Here is a tiny trained network, its code and every weight. The questions are about switching its units off for an input and a target symbol, where a switched-off unit gives its printed mean instead of its output.

import numpy as np


def w(rows, s, z=0):
    codes = np.array(rows[::2]) - 128.0
    scale = np.full(codes.shape[1], s)
    scale[-1] = z or s
    return codes * scale


def norm(h):
    return h / np.sqrt((h * h).mean(-1, keepdims=True) + 1e-5)


def f(y):
    return np.maximum(y, 0)


def softmax(a):
    e = np.exp(a - a.max(-1, keepdims=True))
    return e / e.sum(-1, keepdims=True)


def log_softmax(a):
    a = a - a.max(-1, keepdims=True)
    return a - np.log(np.exp(a).sum(-1, keepdims=True))


def net(x, mask):
    ids = ['αβγδεζηθλμπτφω'.index(c) for c in x.split()]
    T = len(ids)
    res = E[ids] + P[:T]
    u = 0
    for l in range(2):
        r = norm(res)
        for j in range(3):
            rows = slice(2 * j, 2 * j + 2)
            q, k, v = (r @ M[l][rows].T for M in (Q, K, V))
            z = softmax(np.where(np.tri(T) > 0, q @ k.T / 2**0.5, -1e9)) @ v
            o = O[l][rows]
            res = res + np.where(mask[u + j], z, o[:, -1]) @ o[:, :-1]
        u += 3
        y = f(norm(res) @ A[l][:, :-1].T + A[l][:, -1])
        res = res + np.where(mask[u : u + 12], y, B[l][:, -1]) @ B[l][:, :-1]
        u += 12
    return log_softmax(norm(res)[-1] @ U[:, :-1].T + U[:, -1])


Q, K, V, O, A, B = {}, {}, {}, {}, {}, {}
E = w([
[98,158,144],'α',
[95,154,148],'β',
[128,64,128],'γ',
[112,99,164],'δ',
[117,118,88],'ε',
[188,184,180],'ζ',
[96,117,6],'η',
[188,86,131],'θ',
[196,143,176],'λ',
[98,158,144],'μ',
[190,95,130],'π',
[183,86,134],'τ',
[117,118,87],'φ',
[188,94,131],'ω',
],0.021)
P = w([
[200,134,94],'0',
[164,176,114],'1',
[144,183,120],'2',
[124,185,113],'3',
[102,189,110],'4',
[86,186,106],'5',
[71,177,97],'6',
[58,177,95],'7',
[42,169,75],'8',
[25,159,66],'9',
[15,155,51],'10',
[2,149,31],'11',
],0.0039)
Q[0] = w([
[118,120,89],'0.h0',
[253,126,109],'0.h0',
[131,130,101],'0.h1',
[119,214,150],'0.h1',
[116,135,154],'0.h2',
[102,142,119],'0.h2',
],0.031)
K[0] = w([
[129,133,58],'0.h0',
[251,183,160],'0.h0',
[113,167,84],'0.h1',
[186,239,205],'0.h1',
[100,127,136],'0.h2',
[86,94,91],'0.h2',
],0.015)
V[0] = w([
[50,40,111],'0.h0',
[167,102,254],'0.h0',
[94,69,16],'0.h1',
[81,225,112],'0.h1',
[156,223,144],'0.h2',
[103,135,65],'0.h2',
],0.0079)
O[0] = w([
[119,175,235,180],'0.h0',
[1,133,110,33],'0.h0',
[52,122,226,80],'0.h1',
[120,180,55,252],'0.h1',
[106,89,179,203],'0.h2',
[82,163,134,159],'0.h2',
],0.0074,0.0017)
A[0] = w([
[86,33,41,135],'0.n0',
[228,2,188,113],'0.n1',
[188,62,143,74],'0.n2',
[171,74,85,45],'0.n3',
[63,140,227,95],'0.n4',
[156,194,201,171],'0.n5',
[200,110,81,38],'0.n6',
[149,41,97,85],'0.n7',
[131,139,230,142],'0.n8',
[183,183,174,101],'0.n9',
[108,204,15,29],'0.n10',
[214,7,55,3],'0.n11',
],0.0076,0.0056)
B[0] = w([
[2,220,188,197],'0.n0',
[19,120,44,248],'0.n1',
[2,112,132,162],'0.n2',
[131,185,187,141],'0.n3',
[194,171,101,198],'0.n4',
[139,178,28,248],'0.n5',
[209,59,156,142],'0.n6',
[123,202,154,167],'0.n7',
[166,202,71,216],'0.n8',
[143,205,96,178],'0.n9',
[160,85,78,253],'0.n10',
[107,209,157,166],'0.n11',
],0.0056,0.0038)
Q[1] = w([
[217,93,130],'1.h0',
[73,228,136],'1.h0',
[128,200,173],'1.h1',
[124,131,227],'1.h1',
[182,68,81],'1.h2',
[76,113,253],'1.h2',
],0.013)
K[1] = w([
[49,13,52],'1.h0',
[153,155,209],'1.h0',
[147,144,164],'1.h1',
[112,99,198],'1.h1',
[161,253,52],'1.h2',
[49,139,120],'1.h2',
],0.014)
V[1] = w([
[104,4,92],'1.h0',
[130,110,206],'1.h0',
[180,191,9],'1.h1',
[157,254,103],'1.h1',
[72,93,114],'1.h2',
[149,9,221],'1.h2',
],0.0056)
O[1] = w([
[94,24,95,60],'1.h0',
[95,91,234,67],'1.h0',
[117,39,164,254],'1.h1',
[125,48,142,224],'1.h1',
[77,82,101,149],'1.h2',
[121,156,1,26],'1.h2',
],0.0058,0.0057)
A[1] = w([
[55,190,151,51],'1.n0',
[46,179,95,24],'1.n1',
[224,40,254,76],'1.n2',
[140,132,110,87],'1.n3',
[224,129,151,137],'1.n4',
[44,104,102,91],'1.n5',
[185,151,178,140],'1.n6',
[203,119,70,2],'1.n7',
[32,149,182,211],'1.n8',
[119,234,156,137],'1.n9',
[139,46,100,81],'1.n10',
[129,160,68,112],'1.n11',
],0.0086,0.0079)
B[1] = w([
[42,183,240,151],'1.n0',
[105,225,255,149],'1.n1',
[88,104,197,140],'1.n2',
[143,165,141,128],'1.n3',
[132,94,191,183],'1.n4',
[107,96,171,182],'1.n5',
[77,138,120,170],'1.n6',
[156,15,130,132],'1.n7',
[65,92,64,255],'1.n8',
[166,168,170,205],'1.n9',
[104,176,170,142],'1.n10',
[170,137,134,166],'1.n11',
],0.0097,0.0067)
U = w([
[121,53,252,78],'α',
[159,129,146,186],'β',
[168,151,189,196],'γ',
[129,106,126,45],'δ',
[27,173,177,79],'ε',
[121,223,45,57],'ζ',
[199,38,123,253],'η',
[160,137,172,178],'θ',
[61,39,93,228],'λ',
[158,105,37,123],'μ',
[158,105,31,141],'π',
[130,105,128,42],'τ',
[128,108,130,36],'φ',
[128,105,120,41],'ω',
],0.018,0.0054)

Each question gives the input, a string of symbols that net reads in full, and the target symbol t.
The units are the heads (2 rows each of Q, K, V and O) and the neurons (one row each of A and B). Each row of codes is followed by its name. A weight is (code - 128) times the scale printed after its matrix; where a second scale follows, it is the last column's (O, A, B and U).
mask holds one flag per unit, layer by layer, with each layer's heads first. A switched-off unit (its flag False) gives its mean, the last column of its rows in O or B, instead of its output. The means were averaged over made-up inputs and are rounded, as every weight is.
A unit's drop is (log p(t) with every unit on - log p(t) with that unit switched off) / (log p(t) with every unit on - log p(t) with every unit switched off).
The circuit of an input: a set's keep is (log p(t) with only the set's units on - log p(t) with every unit switched off) / (log p(t) with every unit on - log p(t) with every unit switched off). Starting from the 12 units with the biggest drops (on a tie, the unit counted first), units are removed one at a time, each time the one whose removal leaves the highest keep (on an exact tie, the one counted first), for as long as the keep stays at least 0.8.
circuit, biggest first: the units of the circuit, biggest drop first
most important unit: the unit with the biggest drop
top k neurons: the k neurons with the biggest drops, biggest first
k most important neurons of layer l: the k neurons of layer l with the biggest drops, biggest first
drop of u: that unit's drop, to one decimal
input γ β β μ τ π γ α α β β, target ζ: circuit, biggest first : 0.h1, 1.h2
input τ π μ ζ α γ θ ω ω, target ε: circuit, biggest first : 0.h0, 0.n0
input ζ β δ, target ε: top 2 neurons : 0.n1, 0.n5
input φ μ α ω β β β ζ α, target η: 2 most important neurons of layer 0 : 0.n10, 0.n1
input α μ μ λ β, target α: most important unit : 1.h2
input α θ τ π γ ω μ θ θ, target ε: circuit, biggest first : 0.h0, 0.n0
input β β β μ π α, target μ: top 4 neurons : 0.n10, 0.n1, 1.n0, 1.n4
input π β μ β β, target λ: 4 most important neurons of layer 0 : 0.n4, 0.n8, 0.n10, 0.n5
input β ζ τ η μ β γ γ φ η, target ε: circuit, biggest first : 0.h1, 0.n0
input α φ α β η ω δ β τ, target λ: top 2 neurons : 0.n1, 1.n8
input β β β μ, target π: top 2 neurons : 0.n10, 1.n4
input φ ζ μ β λ τ ζ π β τ β, target η: 3 most important neurons of layer 0 : 0.n1, 0.n6, 0.n10
input λ π β μ β π β, target α: top 2 neurons : 0.n1, 0.n0
input τ ω τ ζ γ α τ ε ε ω μ, target γ: top neuron : 1.n8
input μ β ζ θ β α, target η: top 2 neurons : 0.n1, 1.n8
input μ η μ ω α ζ ζ β π β, target η: 2 most important neurons of layer 0 : 0.n10, 0.n0
input λ α η, target λ: top 2 neurons : 0.n0, 0.n1
input μ β β α, target μ: top 2 neurons : 0.n10, 1.n4
input β γ π η β φ ζ γ, target ε: 3 most important neurons of layer 0 : 0.n10, 0.n8, 0.n1
input β γ μ, target ζ: circuit, biggest first : 0.h1
input μ α β, target λ: top 4 neurons : 1.n9, 0.n4, 0.n8, 0.n9
input π α ε β μ β α τ δ τ, target ε: 2 most important neurons of layer 0 : 0.n0, 0.n10
input τ β δ, target ε: circuit, biggest first : 0.h0, 1.h1
input μ α τ β α τ μ π, target λ: top 2 neurons : 0.n1, 1.n8
input τ β η λ θ μ ε ζ η π λ, target α: 2 most important neurons of layer 0 : 0.n5, 0.n0
input ω α δ β π α λ α, target α: top 2 neurons : 0.n0, 0.n1
input β φ β θ β π, target λ: most important neuron of layer 0 : 0.n1
input δ ε α β β μ φ ω θ, target λ: top 3 neurons : 0.n1, 1.n8, 0.n8
input μ ζ ω π μ, target η: top 2 neurons : 0.n1, 1.n8
input θ β λ μ, target α: drop of 0.h2 : 0.5
